Below is a small trained network, with its code and all its weights. Each question gives an input and a class and asks what happens when units are switched off, that is, made to give their printed mean instead of their output.

import numpy as np


def w(rows, s, z=0):
    codes = np.array(rows[::2]) - 128.0
    scale = np.full(codes.shape[1], s)
    scale[-1] = z or s
    return codes * scale


def f(y):
    return y / 2 * (1 + np.tanh(0.7978845608 * (y + 0.044715 * y**3)))


def log_softmax(a):
    a = a - a.max(-1, keepdims=True)
    return a - np.log(np.exp(a).sum(-1, keepdims=True))


def net(x, mask):
    res = np.array(x, float).reshape(1, 7) / 4 @ E
    y = f(res @ A[0][:, :-1].T + A[0][:, -1])
    res = res + np.where(mask, y, B[0][:, -1]) @ B[0][:, :-1]
    return log_softmax(res[-1] @ U[:, :-1].T + U[:, -1])


A, B = {}, {}
E = w([
[142,115,130,88,149,1,82,114,185,142,224],'x0',
[159,111,148,148,152,132,165,80,69,77,142],'x1',
[121,190,160,48,248,75,101,96,59,132,215],'x2',
[195,172,67,117,117,107,143,58,47,177,158],'x3',
[89,111,125,141,93,60,65,198,173,237,125],'x4',
[47,189,84,235,183,74,90,69,207,85,138],'x5',
[103,102,193,107,87,173,152,120,123,160,123],'x6',
],0.01)
A[0] = w([
[117,176,97,169,167,129,178,99,132,79,163,121],'n0',
[85,117,160,168,176,101,71,142,165,84,155,166],'n1',
[121,129,88,69,137,50,110,154,163,241,168,123],'n2',
[131,67,151,134,144,179,205,186,149,134,88,181],'n3',
[116,116,29,254,103,121,162,132,154,110,97,176],'n4',
[73,109,103,165,166,95,47,156,155,101,156,171],'n5',
[142,70,177,132,95,216,184,176,121,101,22,176],'n6',
[93,136,107,104,156,6,93,135,160,172,181,242],'n7',
[94,109,59,229,121,124,71,139,138,134,117,143],'n8',
[70,125,139,86,159,28,121,194,149,157,189,178],'n9',
[163,63,168,97,108,117,154,143,109,245,141,166],'n10',
[83,95,94,203,87,153,131,113,149,64,31,253],'n11',
[143,160,104,107,180,142,215,82,55,82,157,185],'n12',
[151,111,152,104,170,175,206,67,66,70,148,202],'n13',
],0.0099,0.005)
B[0] = w([
[199,127,161,135,210,89,104,109,165,150,164,179],'n0',
[127,68,233,146,219,122,154,131,197,124,167,186],'n1',
[157,175,79,120,110,36,73,196,67,129,35,212],'n2',
[85,111,196,82,32,189,154,143,148,32,89,201],'n3',
[208,159,90,169,111,104,233,79,255,198,82,223],'n4',
[29,51,170,211,153,50,132,164,141,156,122,192],'n5',
[126,107,190,11,62,196,187,154,129,63,144,250],'n6',
[138,118,82,176,163,51,32,249,124,77,117,227],'n7',
[154,175,132,181,151,92,129,139,181,178,61,194],'n8',
[103,82,119,158,146,72,46,230,118,70,93,208],'n9',
[193,142,95,118,118,172,92,149,93,67,98,201],'n10',
[176,197,184,108,73,140,236,86,220,144,112,245],'n11',
[148,152,128,136,161,161,85,42,107,187,248,215],'n12',
[129,170,113,64,187,198,88,60,103,139,191,226],'n13',
],0.0088,0.019)
U = w([
[146,175,86,76,220,150,112,37,63,151,233,251],'0',
[2,33,161,205,238,42,86,178,177,83,127,71],'1',
[81,89,158,17,34,201,185,141,117,23,127,126],'2',
[165,183,72,182,103,92,216,70,216,168,68,16],'3',
[145,154,19,101,124,51,65,190,47,113,93,81],'4',
],0.0095,0.0029)

Each question gives the input, the list of numbers given to net, and the class t.
The units are the neurons (one row each of A and B). Each row of codes is followed by its name. A weight is (code - 128) times the scale printed after its matrix; where a second scale follows, it is the last column's (A, B and U).
mask holds one flag per neuron, in row order. A switched-off neuron (its flag False) gives its mean, the last column of its row in B, instead of its output. The means were averaged over made-up inputs and are rounded, as every weight is.
A unit's drop is (log p(t) with every unit on - log p(t) with that unit switched off) / (log p(t) with every unit on - log p(t) with every unit switched off).
The circuit of an input: a set's keep is (log p(t) with only the set's units on - log p(t) with every unit switched off) / (log p(t) with every unit on - log p(t) with every unit switched off). Starting from the 12 units with the biggest drops (on a tie, the unit counted first), units are removed one at a time, each time the one whose removal leaves the highest keep (on an exact tie, the one counted first), for as long as the keep stays at least 0.8.
circuit, biggest first: the units of the circuit, biggest drop first
top k neurons: the k neurons with the biggest drops, biggest first
drop when u is switched off: that unit's drop, to one decimal
input [1,-6,3,7,5,4,-7], class 1: circuit, biggest first : [n5]
input [3,-7,2,-3,0,-1,5], class 1: top 3 neurons : [n9 n13 n6]
input [4,-7,5,7,-8,6,-6], class 1: circuit, biggest first : [n7 n5]
input [2,-2,4,-7,-2,-7,-7], class 1: top 3 neurons : [n6 n2 n9]
input [-8,0,0,-4,8,3,6], class 2: top 2 neurons : [n6 n3]
input [3,-8,2,-4,6,-3,4], class 4: top 2 neurons : [n2 n10]
input [-5,-5,1,-3,-3,2,-1], class 2: top 2 neurons : [n6 n2]
input [6,-4,-1,4,-8,3,6], class 0: drop when n4 is switched off : 0.0
input [6,3,6,5,1,1,2], class 4: drop when n2 is switched off : 0.3
input [-8,4,-2,6,0,3,8], class 2: drop when n6 is switched off : 1.0
input [-2,6,7,7,7,6,5], class 1: drop when n10 is switched off : 0.3
